Below is a small trained network, with its code and all its weights. Each question gives an input and a class and asks what happens when units are switched off, that is, made to give their printed mean instead of their output.

import numpy as np


def w(rows, s, z=0):
    codes = np.array(rows[::2]) - 128.0
    scale = np.full(codes.shape[1], s)
    scale[-1] = z or s
    return codes * scale


def f(y):
    return y / 2 * (1 + np.tanh(0.7978845608 * (y + 0.044715 * y**3)))


def log_softmax(a):
    a = a - a.max(-1, keepdims=True)
    return a - np.log(np.exp(a).sum(-1, keepdims=True))


def net(x, mask):
    res = np.array(x, float).reshape(1, 3) / 4 @ E
    y = f(res @ A[0][:, :-1].T + A[0][:, -1])
    res = res + np.where(mask, y, B[0][:, -1]) @ B[0][:, :-1]
    return log_softmax(res[-1] @ U[:, :-1].T + U[:, -1])


A, B = {}, {}
E = w([
[109,212,198,114,23,155,49,176,22],'x0',
[136,151,94,155,180,214,248,188,9],'x1',
[2,115,86,82,75,207,185,20,124],'x2',
],0.0087)
A[0] = w([
[197,89,150,160,178,50,100,153,73,110],'n0',
[124,181,57,173,185,144,194,134,49,110],'n1',
[125,173,80,135,165,140,167,183,26,113],'n2',
[149,133,166,132,186,117,66,231,142,153],'n3',
[182,169,124,153,157,218,187,177,104,122],'n4',
[41,138,62,34,78,154,198,10,138,118],'n5',
[92,194,201,124,49,130,86,132,57,130],'n6',
[146,112,142,88,143,102,158,141,120,251],'n7',
[106,79,196,52,94,20,66,71,208,144],'n8',
[87,131,114,148,150,125,119,180,144,219],'n9',
[200,74,239,116,222,113,135,161,134,129],'n10',
[139,149,216,119,52,182,67,171,15,99],'n11',
[205,124,171,161,128,112,139,211,171,102],'n12',
[173,138,71,163,163,187,224,143,75,121],'n13',
[99,170,138,203,227,173,181,135,45,130],'n14',
[176,3,68,143,236,114,190,111,186,124],'n15',
[93,106,87,197,158,144,178,174,92,119],'n16',
[112,85,100,138,237,71,170,101,191,112],'n17',
[37,84,99,69,39,233,160,30,131,117],'n18',
[162,94,9,184,220,99,196,87,181,120],'n19',
[117,122,146,88,78,30,27,75,183,104],'n20',
[127,68,68,165,197,135,157,52,191,139],'n21',
[116,232,198,90,115,122,68,183,10,137],'n22',
[198,147,113,183,147,44,123,206,129,115],'n23',
],0.0071,0.013)
B[0] = w([
[121,100,169,98,191,106,118,100,110,181],'n0',
[166,75,124,127,123,99,66,149,172,184],'n1',
[122,114,96,108,114,56,89,174,202,186],'n2',
[107,95,172,116,170,160,203,94,90,208],'n3',
[161,91,74,137,116,81,99,153,157,186],'n4',
[120,100,148,87,194,86,163,132,87,232],'n5',
[149,173,164,64,90,149,107,154,96,206],'n6',
[101,100,95,233,63,237,254,95,81,254],'n7',
[171,87,86,153,83,80,152,194,156,232],'n8',
[88,114,123,163,93,175,212,119,111,216],'n9',
[122,117,162,91,165,138,154,91,102,185],'n10',
[144,173,150,74,115,147,88,152,123,209],'n11',
[120,100,172,94,186,100,103,129,119,175],'n12',
[141,125,126,124,116,92,128,177,178,198],'n13',
[160,82,116,137,113,100,110,175,187,199],'n14',
[115,214,154,71,70,135,80,133,90,224],'n15',
[183,115,139,134,111,92,113,144,139,166],'n16',
[146,187,163,76,87,103,92,142,118,192],'n17',
[118,83,193,114,215,71,160,149,75,232],'n18',
[139,193,157,101,83,127,85,161,91,214],'n19',
[182,76,90,99,104,57,116,191,169,205],'n20',
[149,159,185,94,110,138,168,149,134,209],'n21',
[119,153,153,86,95,133,139,138,120,233],'n22',
[131,78,196,116,207,91,140,107,108,196],'n23',
],0.0093,0.012)
U = w([
[146,243,158,76,78,126,102,157,100,102],'0',
[128,72,163,97,251,108,148,135,82,119],'1',
[174,71,88,122,99,88,110,182,236,118],'2',
[111,129,104,184,81,182,185,120,103,254],'3',
[117,128,79,135,149,142,119,108,157,96],'4',
[117,156,122,166,142,116,88,127,144,101],'5',
[116,126,113,160,136,138,76,127,152,95],'6',
[125,133,107,160,157,125,84,75,125,102],'7',
],0.014,0.0087)

Each question gives the input, the list of numbers given to net, and the class t.
The units are the neurons (one row each of A and B). Each row of codes is followed by its name. A weight is (code - 128) times the scale printed after its matrix; where a second scale follows, it is the last column's (A, B and U).
mask holds one flag per neuron, in row order. A switched-off neuron (its flag False) gives its mean, the last column of its row in B, instead of its output. The means were averaged over made-up inputs and are rounded, as every weight is.
A unit's drop is (log p(t) with every unit on - log p(t) with that unit switched off) / (log p(t) with every unit on - log p(t) with every unit switched off).
The circuit of an input: a set's keep is (log p(t) with only the set's units on - log p(t) with every unit switched off) / (log p(t) with every unit on - log p(t) with every unit switched off). Starting from the 12 units with the biggest drops (on a tie, the unit counted first), units are removed one at a time, each time the one whose removal leaves the highest keep (on an exact tie, the one counted first), for as long as the keep stays at least 0.8.
units of the circuit, in order: the units of the circuit, biggest drop first
top k neurons: the k neurons with the biggest drops, biggest first
drop of u: that unit's drop, to one decimal
input [-5,4,-2], class 0: units of the circuit, in order => n15
input [-3,-3,-3], class 3: top 2 neurons => n18, n5
input [3,2,2], class 3: top 2 neurons => n15, n19
input [4,-7,-6], class 2: top 3 neurons => n20, n8, n18
input [3,8,8], class 1: top 3 neurons => n18, n5, n8
input [-8,6,-7], class 0: top 3 neurons => n15, n19, n17
input [-5,0,5], class 0: top 2 neurons => n15, n19
input [4,4,5], class 1: top 4 neurons => n18, n15, n19, n5
input [-5,5,2], class 0: top 3 neurons => n15, n19, n8
input [-7,0,-7], class 0: top 3 neurons => n15, n19, n17
input [-2,8,-7], class 2: top 2 neurons => n2, n14
input [-4,-4,0], class 0: drop of n14 => 0.2
input [5,-2,8], class 1: drop of n18 => 0.4
input [-6,-5,-1], class 0: units of the circuit, in order => n15
input [3,8,7], class 2: drop of n13 => 0.2
